The symbols move the states like this.
e: mz->mt, tl->ng, jg->ns, pp->qf, bf->tb, zc->cn, sm->fl, bm->cz, jb->jd, rr->gf, gs->cr, gj->mq, rn->pz, jt->jz, tm->fg, lq->mf, bh->nl, cn->sm, cd->mp, fc->dg, dt->bz, hz->gj, bl->pr, jd->lq, fq->hn, ds->bc, sl->nz, fz->zr, rz->bh, hb->jg, bs->fq, sb->lb, nz->dl, mg->hb, cz->qj, ph->cg, fh->bl, pz->qr, dg->ld, nr->td, ms->dp, lg->rr, ng->mz, mt->rg, bp->gp, ld->dm, rf->zz, lj->jt, lf->jb, qr->zc, pn->mg, jf->rf, jz->tn, dd->mj, lm->fr, jp->hs, dm->hp, dp->gs, fs->pp, jl->dd, lb->sz, bd->jf, mp->nr, zr->bm, tn->ds, ch->hl, gt->ph, rj->fc, td->fz, pr->qt, hl->sb, th->jp, bq->ms, rg->ll, ll->th, sz->nt, gn->lj, hq->rn, bb->sl, tb->tm, fg->fh, mq->dt, hs->pg, zz->tj, hn->lf, mf->lm, ns->zj, mj->pn, bc->gt, nt->hq, qt->bq, cc->tl, dl->bs, bz->cd, cg->rj, fr->rz, tj->qh, pg->jl, nl->cc, pq->lg, fl->hz, qf->pq, qh->gn, qj->bb, gf->bf, nb->bp, gp->fs, hp->nb, zj->bd, cr->ch
j: mz->cn, tl->qr, jg->bm, pp->hs, bf->mg, zc->dg, sm->dm, bm->tb, jb->cr, rr->mj, gs->gn, gj->bp, rn->cg, jt->jb, tm->jg, lq->hl, bh->hq, cn->ld, cd->qf, fc->cc, dt->fs, hz->nb, bl->bd, jd->ch, fq->ms, ds->mf, sl->bl, fz->gf, rz->nt, hb->zr, bs->bq, sb->tn, nz->pr, mg->fz, cz->tm, ph->rz, fh->zj, pz->rj, dg->tl, nr->lg, ms->tj, lg->dd, ng->zc, mt->sm, bp->ll, ld->ng, rf->nz, lj->lf, lf->gs, qr->fc, pn->td, jf->sl, jz->jd, dd->mp, lm->lb, jp->mq, dm->mz, dp->qh, fs->jp, jl->cd, lb->ds, bd->bb, mp->pq, zr->bf, tn->lq, ch->jt, gt->fr, rj->nl, td->rr, pr->jf, hl->jz, th->gj, bq->zz, rg->fl, ll->hz, sz->bc, gn->hn, hq->ph, bb->fh, tb->hb, fg->ns, mq->gp, hs->dt, zz->dl, hn->dp, mf->sb, ns->cz, mj->nr, bc->lm, nt->gt, qt->rf, cc->pz, dl->qt, bz->pp, cg->bh, fr->sz, tj->bs, pg->bz, nl->rn, pq->jl, fl->hp, qf->pg, qh->fq, qj->fg, gf->pn, nb->rg, gp->th, hp->mt, zj->qj, cr->lj
c: mz->zc, tl->pz, jg->zr, pp->jp, bf->pn, zc->fc, sm->ld, bm->bf, jb->gs, rr->dd, gs->qh, gj->nb, rn->ph, jt->lf, tm->hb, lq->ch, bh->nt, cn->dg, cd->pp, fc->nl, dt->gp, hz->hp, bl->zj, jd->cr, fq->bq, ds->lq, sl->fh, fz->rr, rz->sz, hb->fz, bs->qt, sb->jz, nz->bl, mg->td, cz->tb, ph->fr, fh->ns, pz->cg, dg->cc, nr->pq, ms->zz, lg->jl, ng->qr, mt->cn, bp->rg, ld->tl, rf->sl, lj->hn, lf->dp, qr->rj, pn->nr, jf->bb, jz->jb, dd->cd, lm->sb, jp->gj, dm->ng, dp->tj, fs->th, jl->bz, lb->tn, bd->qj, mp->qf, zr->gf, tn->jd, ch->lj, gt->lm, rj->bh, td->lg, pr->bd, hl->jt, th->hz, bq->rf, rg->sm, ll->fl, sz->ds, gn->fq, hq->gt, bb->fg, tb->mg, fg->jg, mq->bp, hs->mq, zz->nz, hn->ms, mf->hl, ns->bm, mj->mp, bc->mf, nt->bc, qt->jf, cc->rn, dl->pr, bz->fs, cg->rz, fr->lb, tj->dl, pg->dt, nl->hq, pq->pg, fl->dm, qf->hs, qh->bs, qj->tm, gf->mj, nb->mt, gp->ll, hp->mz, zj->cz, cr->gn
i: mz->hp, tl->ld, jg->fg, pp->cd, bf->bm, zc->mz, sm->rg, bm->ns, jb->jz, rr->fz, gs->jb, gj->jp, rn->cc, jt->hl, tm->qj, lq->ds, bh->rj, cn->mt, cd->dd, fc->zc, dt->pg, hz->th, bl->nz, jd->tn, fq->gn, ds->sz, sl->rf, fz->hb, rz->cg, hb->tm, bs->qh, sb->lm, nz->zz, mg->tb, cz->zj, ph->rn, fh->sl, pz->tl, dg->cn, nr->pn, ms->hn, lg->td, ng->dm, mt->nb, bp->mq, ld->sm, rf->bq, lj->ch, lf->jt, qr->ng, pn->bf, jf->qt, jz->sb, dd->rr, lm->gt, jp->pp, dm->fl, dp->lf, fs->bz, jl->lg, lb->fr, bd->pr, mp->mj, zr->jg, tn->lb, ch->lq, gt->hq, rj->qr, td->mg, pr->dl, hl->mf, th->fs, bq->fq, rg->bp, ll->gp, sz->rz, gn->cr, hq->nl, bb->jf, tb->cz, fg->bb, mq->hs, hs->qf, zz->ms, hn->lj, mf->bc, ns->fh, mj->gf, bc->nt, nt->bh, qt->bs, cc->dg, dl->tj, bz->jl, cg->pz, fr->ph, tj->dp, pg->pq, nl->fc, pq->nr, fl->ll, qf->mp, qh->gs, qj->bd, gf->zr, nb->gj, gp->dt, hp->hz, zj->bl, cr->jd
v: mz->dm, tl->dg, jg->tm, pp->bz, bf->zr, zc->ng, sm->mt, bm->jg, jb->jt, rr->td, gs->lf, gj->th, rn->nl, jt->ch, tm->cz, lq->tn, bh->cg, cn->mz, cd->jl, fc->qr, dt->hs, hz->ll, bl->sl, jd->jz, fq->qh, ds->lb, sl->jf, fz->mg, rz->ph, hb->tb, bs->tj, sb->mf, nz->rf, mg->bf, cz->ns, ph->hq, fh->bb, pz->cc, dg->zc, nr->mj, ms->fq, lg->nr, ng->ld, mt->hp, bp->gj, ld->cn, rf->qt, lj->cr, lf->lj, qr->tl, pn->gf, jf->pr, jz->hl, dd->lg, lm->bc, jp->fs, dm->sm, dp->hn, fs->dt, jl->pq, lb->lm, bd->bl, mp->dd, zr->hb, tn->sb, ch->jd, gt->nt, rj->pz, td->pn, pr->nz, hl->lq, th->gp, bq->bs, rg->nb, ll->bp, sz->fr, gn->gs, hq->bh, bb->bd, tb->bm, fg->qj, mq->jp, hs->pp, zz->bq, hn->gn, mf->ds, ns->fg, mj->rr, bc->sz, nt->rz, qt->dl, cc->fc, dl->zz, bz->pg, cg->rn, fr->gt, tj->ms, pg->qf, nl->rj, pq->mp, fl->rg, qf->cd, qh->dp, qj->zj, gf->fz, nb->hz, gp->mq, hp->fl, zj->fh, cr->jb

The rows follow the links: the fewer symbols apart two states are, the more alike their rows tend to be.

Each row is also shifted at random along 6 hidden directions that mean nothing.

Each row, then its state:
[59,15,-34,-15,20,5,-22,-1,-3,5,19,-3,6,-4,4,8,-12,-4,-18,24,-10,5,-8,-3,14,3,17,-4,-14,7,-4,4,-4,20,2,-5,5,-8,19,4,1,-24,-17,-9,11,2,-14,0] -> cn
[11,10,15,21,0,-3,-9,4,2,-14,-9,17,0,9,-19,-7,-5,-8,-13,-24,29,-9,3,2,-11,-15,-11,-11,25,-3,-3,19,16,-36,-3,-2,6,5,-22,1,-3,13,5,3,-12,-6,9,-5] -> tb
[-90,10,-12,-4,-8,-11,-33,0,-24,-32,-1,32,-2,16,-18,-21,10,-31,-68,4,49,-41,14,-5,7,-32,-40,-17,15,-7,-14,24,33,-39,-10,-35,16,-4,-17,5,-7,-19,-37,-20,-14,6,-18,-14] -> qf
[-13,3,14,33,17,6,-4,20,16,-7,-2,19,0,-4,-36,23,12,6,-10,-29,28,27,-11,0,-13,-11,-5,0,37,4,10,0,10,-32,-1,8,-29,24,-21,3,2,4,13,8,-5,-9,13,1] -> bb
[59,-28,-6,3,-88,-54,-18,-22,-20,13,35,-11,-57,-17,9,-81,25,-18,25,-20,8,-47,41,-24,3,18,-57,-13,3,-7,25,-31,-25,11,41,-1,38,57,1,31,-64,-15,16,31,15,4,15,26] -> gn
[0,-14,-10,-7,13,7,41,23,11,10,-21,-19,29,-29,3,22,-5,27,31,8,-17,-24,-4,-11,-1,18,-10,34,-10,-16,7,36,-14,32,-2,14,-19,9,20,-4,47,-13,12,10,15,16,-2,10] -> mf
[-45,-5,24,19,24,42,9,9,24,-21,-28,24,8,25,-17,50,18,16,-27,-13,13,68,-22,42,-12,-27,22,0,25,15,-3,-40,26,-39,-30,5,-47,-23,-20,-40,16,21,-9,-20,-22,-9,-3,-21] -> td
[2,26,0,-25,52,18,18,-4,1,18,-8,-25,36,0,30,27,-45,8,29,34,-46,3,-19,-2,6,17,58,8,-41,0,-20,37,-12,40,-9,6,13,-45,21,-1,35,13,3,-8,5,-1,-7,-5] -> qr
[5,-4,-42,-22,26,-12,-4,14,-16,5,23,-1,6,-17,-5,20,29,-8,-22,26,-2,-3,-6,-33,15,3,-15,17,-15,-2,3,-1,-2,24,1,-18,-24,9,21,25,15,-39,-18,-11,21,11,-19,8] -> cc
[-27,6,-22,-15,17,5,-16,0,2,12,23,-9,-1,-10,5,13,-2,2,-7,27,-18,21,-10,-4,13,10,20,1,-16,10,3,-16,-11,29,6,1,-7,1,21,5,-3,-24,-11,-3,16,1,-10,4] -> rn
[-175,-8,61,-5,51,-14,50,-1,-28,-2,-9,8,4,27,5,45,65,-25,21,-8,-12,50,-18,-37,-17,-16,15,14,-10,7,-15,-41,18,-28,-23,-24,-54,-37,-38,41,14,60,23,-19,-12,-20,8,-6] -> fg
[-23,42,-10,-8,47,22,-19,4,3,-11,-13,8,37,11,-3,16,-53,-5,-30,21,4,-17,-13,11,6,-12,32,-11,-7,-1,-26,64,16,-4,-16,-6,24,-37,4,-13,29,-4,-21,-17,-9,0,-13,-18] -> gj
[18,-9,8,-26,-55,1,23,-26,3,16,-24,-41,5,-5,53,-54,-59,18,53,19,-43,-67,26,24,7,29,7,1,-40,-17,-8,34,-29,48,12,18,66,-20,29,-30,3,12,7,16,-1,16,2,3] -> nt
[-96,-21,1,-34,34,0,39,3,-32,-17,-16,10,15,23,15,42,66,-18,-27,24,-6,19,-9,-18,4,-22,-11,23,-26,-3,-18,-35,25,-9,-34,-39,-51,-46,-5,11,33,9,-27,-41,-8,7,-28,-14] -> th
[208,20,-53,-1,-3,-24,-46,0,-18,-2,32,11,-10,-7,-14,-28,-8,-24,-34,-2,23,-33,10,-23,12,-5,-20,-18,6,-2,0,25,2,-6,14,-17,30,18,8,24,-22,-36,-16,0,8,2,-8,6] -> mq
[-1,-28,-6,-60,-7,-39,56,-19,-55,11,-4,-29,5,6,58,-17,42,-26,35,33,-44,-50,18,-48,12,11,-23,25,-65,-19,-18,-7,-10,39,-6,-36,5,-42,18,39,18,14,-4,-19,9,16,-17,7] -> dg
[-50,-23,-25,-32,5,7,35,16,-15,-21,-36,3,32,1,10,18,25,3,-31,24,8,-44,6,0,9,-15,-39,29,-18,-22,-13,25,19,7,-28,-25,-22,-25,13,-18,52,-21,-35,-28,-3,28,-33,-11] -> mt
[78,31,-24,7,47,-21,-24,16,-22,-11,17,24,13,1,-30,12,9,-31,-37,-8,35,-17,-6,-44,0,-18,-13,-6,15,-4,-10,46,22,-31,-3,-27,-3,3,-16,44,8,-13,-6,-10,3,-7,-4,-2] -> mp
[-104,17,10,17,5,19,-25,5,28,11,9,-4,0,-14,-12,4,-41,20,6,5,-2,18,-9,20,-1,13,29,-9,12,10,8,13,-12,14,13,28,12,20,6,-15,-8,-10,8,18,7,-6,12,4] -> ch
[-20,6,-3,21,23,-45,-23,15,-23,6,50,20,-26,-13,-41,5,55,-33,-11,-24,32,20,-4,-65,-6,-5,-26,-4,26,7,15,-16,2,-26,19,-17,-31,49,-25,71,-29,-12,19,11,19,-17,15,20] -> nz
[86,21,-29,-7,34,12,-27,0,14,23,34,-14,1,-13,3,21,-24,9,5,22,-30,44,-21,1,12,18,50,-5,-14,19,4,-13,-20,37,12,15,-3,1,26,3,-8,-20,0,4,19,-8,-2,6] -> rj
[-36,-25,-20,-23,43,10,15,9,0,14,31,-3,-10,-5,2,68,76,6,-8,27,-32,98,-30,-13,10,3,23,25,-19,24,14,-98,-6,28,-10,-9,-85,-4,18,15,5,-19,-11,-23,21,-4,-18,5] -> nl
[-133,14,41,-15,-8,-23,-13,-36,-37,-12,8,11,-21,43,23,-31,14,-46,-14,6,0,-3,11,-10,-1,-21,10,-30,-17,7,-24,-24,18,-30,-7,-32,30,-42,-29,24,-37,43,-7,-20,-22,-16,1,-14] -> nr
[-68,-40,-9,-39,-29,-4,47,-1,-15,-2,-27,-20,11,-6,35,-6,27,9,13,26,-22,-42,17,-2,9,7,-36,30,-33,-20,-2,-7,-7,34,-11,-13,-9,-16,24,-13,30,-10,-16,-10,5,27,-21,2] -> cg
[18,-41,-21,-12,-1,42,53,25,30,-1,-42,-14,30,-18,9,48,15,51,10,16,-22,16,-10,35,2,9,-6,43,-8,-9,12,-16,-6,34,-21,19,-53,-6,31,-55,58,-21,-12,-8,6,26,-19,-2] -> bh
[102,-12,0,40,-28,21,19,30,37,-18,-49,9,23,-19,-32,-4,-31,38,6,-42,37,-45,10,31,-18,-2,-37,14,44,-22,13,61,7,-24,-3,28,2,33,-8,-45,36,-6,13,22,-10,15,12,0] -> bd
[52,-3,11,-28,19,8,1,-38,-11,22,32,-17,-28,33,44,22,31,-13,20,26,-61,98,-21,9,10,5,69,-13,-43,35,-8,-111,-12,21,-7,-9,-20,-50,10,8,-37,33,-1,-24,0,-21,-6,-6] -> rg
[-3,30,-26,-37,38,-42,-20,-11,-49,14,42,-9,4,-1,17,-14,1,-44,-8,35,-15,-36,3,-64,17,6,5,-8,-40,-3,-18,33,-4,25,10,-35,28,-19,11,65,-7,-14,-10,-12,18,-4,-12,8] -> ld
[33,-25,2,17,-59,-17,0,3,-7,-24,-17,20,-18,4,-16,-41,23,-7,-19,-32,45,-50,29,5,-7,-17,-67,-3,30,-17,9,5,15,-39,2,-10,12,27,-20,-8,-14,-4,-5,6,-13,11,3,-1] -> jg
[-47,39,29,19,71,-2,14,21,-5,-4,-17,12,41,3,-24,32,-26,-10,8,-17,16,-12,-19,-31,-18,-10,20,3,14,-8,-19,79,17,-31,-13,-3,-4,-16,-28,30,38,30,25,1,-8,-15,15,-6] -> cz
[-28,45,-1,-16,46,35,-4,-3,17,6,-21,-18,46,4,22,16,-88,15,8,35,-31,-15,-17,27,7,10,64,-6,-26,0,-27,71,-4,29,-11,16,41,-49,20,-29,36,7,-9,-6,-6,0,-7,-15] -> ng

From each start, follow one symbol. Which state do you reach?
Answers are names.
---
[16,-13,5,-2,-24,37,3,-9,17,-22,-34,10,2,26,10,4,-8,16,-25,1,3,18,1,58,0,-19,6,-7,6,4,-7,-28,17,-17,-23,2,-2,-31,0,-59,6,11,-24,-19,-25,7,-14,-23]
v -> bz
---
[36,-30,-11,5,-1,-11,29,19,5,14,10,-9,-7,-27,-10,20,46,15,27,-11,-8,18,-4,-25,-4,15,-22,30,4,-3,23,-28,-16,18,9,8,-46,35,7,19,9,-14,20,14,22,5,5,19]
i -> jz
---
[82,-3,48,14,3,18,19,-27,13,10,-5,-7,-19,32,22,14,6,5,42,-22,-34,81,-15,30,-16,1,57,-14,-3,24,-3,-72,-5,-16,-8,15,-13,-33,-19,-13,-24,64,29,-2,-20,-26,20,-10]
j -> bf
---
[-73,-5,47,10,-27,-11,17,-14,-3,-2,-16,-3,-9,12,11,-26,-7,-5,30,-19,-1,-18,12,3,-13,0,-4,-7,3,-7,-4,4,-1,-18,4,4,21,-5,-22,1,-13,40,22,11,-15,-6,19,-1]
v -> jf
---
[22,-33,-8,2,-13,-24,24,13,-6,13,16,-8,-17,-24,-7,6,53,5,24,-11,-3,9,4,-32,-3,13,-33,25,2,-4,23,-34,-16,15,12,2,-38,38,5,27,-3,-14,19,14,21,5,6,21]
j -> lj
---
[97,-7,30,16,-2,-11,27,-7,-2,9,-4,-5,-10,8,6,0,14,-1,44,-31,-12,22,-2,-8,-16,5,10,1,5,3,3,-21,-7,-15,2,7,-8,-1,-19,15,-10,42,34,10,-6,-14,22,4]
v -> zj
---
[57,10,-14,-15,-12,18,-3,-9,2,-11,-26,-5,19,11,19,-17,-44,6,-12,15,-4,-40,9,29,7,-4,5,-6,-14,-8,-16,38,5,6,-11,-1,38,-31,13,-34,16,-2,-22,-10,-13,11,-15,-14]
c -> fl
---
[-5,7,1,0,14,-10,2,3,3,24,20,-18,-1,-20,3,4,-10,6,33,6,-21,8,-7,-21,1,22,18,7,-10,3,9,6,-23,29,17,14,-1,16,12,21,-3,-4,21,17,18,-5,10,16]
v -> lq
---
[55,-22,36,6,-29,3,57,-3,-1,-13,-56,-6,16,14,19,-14,-4,12,37,-27,-2,-40,16,16,-19,-5,-20,14,0,-20,-9,22,7,-20,-16,3,8,-24,-16,-23,28,46,18,3,-24,8,10,-9]
j -> tb
---
[-15,-41,41,7,-86,3,54,-10,11,-10,-61,-16,0,4,26,-49,-17,25,48,-28,-2,-69,36,37,-17,7,-44,12,4,-28,4,18,-6,-6,-2,19,32,0,-8,-45,11,36,19,19,-21,19,14,-2]
e -> zz
---
[-15,11,-8,-18,-12,2,-16,-15,-14,-14,-9,6,4,20,14,-22,-18,-15,-29,16,7,-31,10,13,8,-13,-3,-15,-12,-4,-17,16,14,-8,-10,-18,32,-28,1,-14,-3,-1,-27,-17,-13,5,-15,-15]
e -> fs
---
[156,32,-33,6,18,12,-47,-7,26,34,47,-19,-10,-20,1,3,-51,15,20,14,-33,43,-17,8,12,30,61,-18,-7,23,13,-7,-34,42,28,30,22,18,30,1,-29,-25,10,20,23,-13,9,14]
v -> bh
---
[-74,25,-41,1,31,34,-48,21,23,-14,6,18,21,-10,-31,27,-33,14,-66,27,25,7,-16,25,15,-11,11,-6,16,6,-1,32,14,5,-7,5,-4,7,18,-31,18,-54,-41,-12,5,9,-23,-11]
e -> cn
---
[-5,30,-14,-23,35,5,-8,-4,-11,2,-2,-7,27,5,15,5,-39,-8,-9,30,-16,-24,-6,-6,11,1,26,-4,-27,-3,-22,48,2,18,-7,-10,27,-35,13,3,20,-4,-15,-13,0,3,-13,-8]
e -> fl
---
[-96,-16,32,30,-33,30,3,3,38,-9,-23,8,-10,2,-15,2,-8,29,3,-23,13,28,-1,49,-13,-4,1,-4,32,5,15,-26,3,-19,-2,28,-11,17,-12,-47,-7,12,8,13,-13,-1,13,-6]
i -> tj
---
[87,39,-26,25,33,-16,-38,24,-9,-18,8,30,18,-9,-48,-5,-23,-22,-44,-23,58,-47,1,-31,-3,-18,-27,-12,36,-10,-6,86,22,-40,3,-15,18,25,-19,28,9,-23,-5,4,-2,-3,2,-1]
e -> mg
---
[10,7,-6,6,-4,-9,1,8,8,15,6,-16,7,-26,-3,-14,-31,12,29,-1,-7,-32,6,-14,0,22,-3,6,-1,-9,8,42,-20,24,18,18,20,25,11,11,5,-11,18,24,15,3,11,15]
c -> cr
---
[-120,-6,-21,-27,11,7,9,11,-9,-10,-14,-1,23,-6,5,14,4,3,-29,34,2,-29,0,-1,13,-6,-17,17,-17,-12,-8,23,10,18,-13,-14,-8,-15,18,-11,33,-28,-31,-18,4,19,-25,-6]
e -> dg
